Below is a small trained network, with its code and all its weights. Each question gives an input and a class and asks what happens when units are switched off, that is, made to give their printed mean instead of their output.

import numpy as np


def w(rows, s, z=0):
    codes = np.array(rows[::2]) - 128.0
    scale = np.full(codes.shape[1], s)
    scale[-1] = z or s
    return codes * scale


def f(y):
    return y / 2 * (1 + np.tanh(0.7978845608 * (y + 0.044715 * y**3)))


def log_softmax(a):
    a = a - a.max(-1, keepdims=True)
    return a - np.log(np.exp(a).sum(-1, keepdims=True))


def net(x, mask):
    res = np.array(x, float).reshape(1, 6) / 4 @ E
    y = f(res @ A[0][:, :-1].T + A[0][:, -1])
    res = res + np.where(mask, y, B[0][:, -1]) @ B[0][:, :-1]
    return log_softmax(res[-1] @ U[:, :-1].T + U[:, -1])


A, B = {}, {}
E = w([
[136,146,88,59,138,60,103,192,118,184,32,159],'x0',
[156,224,81,161,247,120,109,80,2,163,150,82],'x1',
[131,19,88,160,157,79,187,100,103,50,19,168],'x2',
[149,108,160,108,145,160,126,69,149,111,21,133],'x3',
[159,127,82,91,83,191,182,186,73,192,117,81],'x4',
[140,229,248,145,105,165,62,158,140,79,218,182],'x5',
],0.0095)
A[0] = w([
[112,77,161,162,78,218,143,84,185,113,173,93,135],'neuron 1',
[104,76,131,186,186,76,110,58,146,45,122,145,128],'neuron 2',
[124,246,183,113,146,136,53,147,131,125,163,149,123],'neuron 3',
[160,186,165,112,123,146,128,110,129,110,153,155,12],'neuron 4',
[180,186,146,109,119,160,98,173,145,122,135,133,3],'neuron 5',
[126,105,70,84,176,155,183,118,105,168,72,96,157],'neuron 6',
[117,72,132,78,85,126,112,147,206,174,92,161,158],'neuron 7',
[180,85,105,124,113,142,118,111,84,149,93,101,44],'neuron 8',
[137,93,86,161,168,131,149,133,151,110,143,144,7],'neuron 9',
[150,135,131,157,131,78,125,126,162,134,128,142,51],'neuron 10',
[157,132,125,155,66,165,159,174,80,168,169,109,54],'neuron 11',
[127,166,171,125,127,159,165,115,111,91,135,125,50],'neuron 12',
[154,109,197,164,143,150,104,90,119,34,73,197,110],'neuron 13',
[125,179,151,124,139,90,99,155,118,147,127,150,110],'neuron 14',
[109,79,163,76,69,107,121,148,215,119,94,150,147],'neuron 15',
[142,111,129,95,67,152,119,186,161,102,106,131,122],'neuron 16',
],0.012,0.0056)
B[0] = w([
[135,145,212,137,101,156,131,107,208,130,183,116,213],'neuron 1',
[76,85,94,79,196,104,134,196,91,72,141,192,246],'neuron 2',
[99,161,118,150,82,177,104,73,162,189,204,52,249],'neuron 3',
[147,163,158,135,109,119,137,128,139,146,158,113,168],'neuron 4',
[78,140,95,149,141,130,140,158,92,139,166,133,172],'neuron 5',
[135,193,88,106,121,108,85,110,104,173,75,84,225],'neuron 6',
[175,73,146,119,149,122,147,114,157,59,115,153,215],'neuron 7',
[122,174,89,135,140,120,83,159,82,153,143,105,164],'neuron 8',
[81,144,116,125,159,152,99,126,102,115,144,94,148],'neuron 9',
[164,109,118,80,117,154,123,103,100,146,114,130,135],'neuron 10',
[138,101,121,129,139,89,134,120,147,62,66,164,184],'neuron 11',
[165,125,172,100,101,115,154,156,142,142,126,106,153],'neuron 12',
[245,93,171,130,131,122,123,91,189,145,29,106,223],'neuron 13',
[132,137,155,132,119,123,153,111,121,144,131,73,167],'neuron 14',
[157,90,179,145,151,135,172,96,171,81,140,144,230],'neuron 15',
[107,92,134,130,192,125,111,157,149,98,171,160,190],'neuron 16',
],0.011,0.017)
U = w([
[99,104,116,184,33,133,162,173,119,119,111,255,1],'0',
[146,183,176,142,85,147,116,67,177,187,193,67,168],'1',
[158,52,195,115,134,123,154,94,193,55,138,147,208],'2',
[141,100,73,95,146,85,105,98,113,118,27,131,214],'3',
[73,97,89,121,146,127,145,143,77,78,254,153,42],'4',
],0.0088,0.0041)

Each question gives the input, the list of numbers given to net, and the class t.
The units are the neurons (one row each of A and B). Each row of codes is followed by its name. A weight is (code - 128) times the scale printed after its matrix; where a second scale follows, it is the last column's (A, B and U).
mask holds one flag per neuron, in row order. A switched-off neuron (its flag False) gives its mean, the last column of its row in B, instead of its output. The means were averaged over made-up inputs and are rounded, as every weight is.
A unit's drop is (log p(t) with every unit on - log p(t) with that unit switched off) / (log p(t) with every unit on - log p(t) with every unit switched off).
The circuit of an input: a set's keep is (log p(t) with only the set's units on - log p(t) with every unit switched off) / (log p(t) with every unit on - log p(t) with every unit switched off). Starting from the 12 units with the biggest drops (on a tie, the unit counted first), units are removed one at a time, each time the one whose removal leaves the highest keep (on an exact tie, the one counted first), for as long as the keep stays at least 0.8.
circuit, biggest first: the units of the circuit, biggest drop first
k most important neurons: the k neurons with the biggest drops, biggest first
drop of u: that unit's drop, to one decimal
input [-7,-5,-7,-8,1,-6], class 2: circuit, biggest first	(neuron 11)
input [0,-1,-2,-7,-3,-5], class 3: 2 most important neurons	(neuron 3; neuron 1)
input [8,2,0,-8,-7,-1], class 1: 3 most important neurons	(neuron 2; neuron 14; neuron 16)
input [1,3,5,-6,-2,3], class 4: circuit, biggest first	(neuron 13; neuron 15)
input [4,-1,0,3,7,5], class 4: 3 most important neurons	(neuron 13; neuron 5; neuron 1)
input [2,2,1,-2,-8,-8], class 3: 2 most important neurons	(neuron 6; neuron 3)
input [1,5,2,4,2,3], class 1: 2 most important neurons	(neuron 2; neuron 11)
input [1,0,8,-3,6,5], class 3: 2 most important neurons	(neuron 1; neuron 15)
input [-5,3,2,-6,6,-3], class 3: 2 most important neurons	(neuron 3; neuron 11)
input [-4,4,3,-3,-5,-8], class 4: 2 most important neurons	(neuron 13; neuron 2)
input [7,0,-4,-7,-7,-8], class 3: 2 most important neurons	(neuron 3; neuron 1)
input [1,-7,-3,-1,-3,8], class 1: 2 most important neurons	(neuron 3; neuron 2)
input [7,-6,-5,-8,6,-4], class 2: drop of neuron 5	0.0
input [-3,-8,-4,-6,-7,7], class 1: circuit, biggest first	(neuron 3)
input [-2,0,2,2,6,7], class 1: drop of neuron 2	0.1
input [-4,8,6,-7,-7,4], class 4: drop of neuron 2	3.6
input [-7,-6,-8,1,5,-1], class 2: drop of neuron 11	0.3
